Here is a tiny trained network, its code and every weight. The questions are about switching its units off for an input and a class, where a switched-off unit gives its printed mean instead of its output.

import numpy as np


def w(rows, s, z=0):
    codes = np.array(rows[::2]) - 128.0
    scale = np.full(codes.shape[1], s)
    scale[-1] = z or s
    return codes * scale


def norm(h):
    return h / np.sqrt((h * h).mean(-1, keepdims=True) + 1e-5)


def f(y):
    return np.maximum(y, 0)


def log_softmax(a):
    a = a - a.max(-1, keepdims=True)
    return a - np.log(np.exp(a).sum(-1, keepdims=True))


def net(x, mask):
    res = np.array(x, float).reshape(1, 7) / 4 @ E
    u = 0
    for l in range(2):
        y = f(norm(res) @ A[l][:, :-1].T + A[l][:, -1])
        res = res + np.where(mask[u : u + 8], y, B[l][:, -1]) @ B[l][:, :-1]
        u += 8
    return log_softmax(norm(res)[-1] @ U[:, :-1].T + U[:, -1])


A, B = {}, {}
E = w([
[17,213,129],'x0',
[155,164,89],'x1',
[164,178,82],'x2',
[156,164,91],'x3',
[223,18,157],'x4',
[49,255,223],'x5',
[130,136,127],'x6',
],0.007)
A[0] = w([
[215,206,167,128],'0.n0',
[106,192,109,24],'0.n1',
[80,4,117,68],'0.n2',
[151,145,88,34],'0.n3',
[213,13,72,254],'0.n4',
[122,116,124,26],'0.n5',
[2,177,66,19],'0.n6',
[125,167,188,202],'0.n7',
],0.009,0.0034)
B[0] = w([
[77,80,155,158],'0.n0',
[132,148,133,145],'0.n1',
[145,183,141,167],'0.n2',
[127,119,159,134],'0.n3',
[144,254,216,254],'0.n4',
[107,98,145,128],'0.n5',
[138,227,200,173],'0.n6',
[66,158,79,169],'0.n7',
],0.0082,0.0095)
A[1] = w([
[157,203,103,183],'1.n0',
[212,87,127,169],'1.n1',
[96,99,220,131],'1.n2',
[170,248,192,138],'1.n3',
[99,139,113,3],'1.n4',
[103,100,125,107],'1.n5',
[182,44,119,76],'1.n6',
[141,128,88,72],'1.n7',
],0.014,0.0052)
B[1] = w([
[102,55,126,188],'1.n0',
[168,185,231,150],'1.n1',
[169,86,38,162],'1.n2',
[142,76,93,253],'1.n3',
[134,127,129,128],'1.n4',
[125,124,118,128],'1.n5',
[79,246,164,132],'1.n6',
[152,117,81,128],'1.n7',
],0.012,0.019)
U = w([
[186,90,97,59],'0',
[77,130,46,72],'1',
[125,255,196,254],'2',
],0.015,0.0069)

Each question gives the input, the list of numbers given to net, and the class t.
The units are the neurons (one row each of A and B). Each row of codes is followed by its name. A weight is (code - 128) times the scale printed after its matrix; where a second scale follows, it is the last column's (A, B and U).
mask holds one flag per neuron, layer by layer. A switched-off neuron (its flag False) gives its mean, the last column of its row in B, instead of its output. The means were averaged over made-up inputs and are rounded, as every weight is.
A unit's drop is (log p(t) with every unit on - log p(t) with that unit switched off) / (log p(t) with every unit on - log p(t) with every unit switched off).
The circuit of an input: a set's keep is (log p(t) with only the set's units on - log p(t) with every unit switched off) / (log p(t) with every unit on - log p(t) with every unit switched off). Starting from the 12 units with the biggest drops (on a tie, the unit counted first), units are removed one at a time, each time the one whose removal leaves the highest keep (on an exact tie, the one counted first), for as long as the keep stays at least 0.8.
circuit, biggest first: the units of the circuit, biggest drop first
top k neurons: the k neurons with the biggest drops, biggest first
k most important neurons of layer l: the k neurons of layer l with the biggest drops, biggest first
drop of u: that unit's drop, to one decimal
input [-3,-7,-5,-1,4,7,0], class 0: circuit, biggest first	[1.n2]
input [-3,8,0,2,6,-8,-8], class 2: circuit, biggest first	[1.n1 1.n6]
input [-5,4,-2,2,4,-1,-2], class 2: 2 most important neurons of layer 1	[1.n1 1.n2]
input [-8,6,7,5,3,-6,-6], class 2: circuit, biggest first	[1.n1 1.n6]
input [-5,-2,4,8,5,-1,-8], class 2: 2 most important neurons of layer 1	[1.n1 1.n2]
input [-5,-5,6,-5,2,-2,-2], class 2: top 2 neurons	[1.n1 0.n7]
input [7,-3,8,3,1,2,-1], class 1: top 2 neurons	[0.n4 1.n1]
input [8,1,5,-5,-2,0,0], class 1: top 2 neurons	[0.n4 1.n1]
input [-8,-8,7,5,0,6,7], class 1: drop of 0.n0	0.1
input [-7,-3,-1,6,6,-1,0], class 2: drop of 1.n1	0.3
input [8,3,7,1,-1,-1,2], class 1: drop of 1.n0	0.2
input [-5,0,4,0,3,-7,-2], class 2: drop of 1.n1	0.2
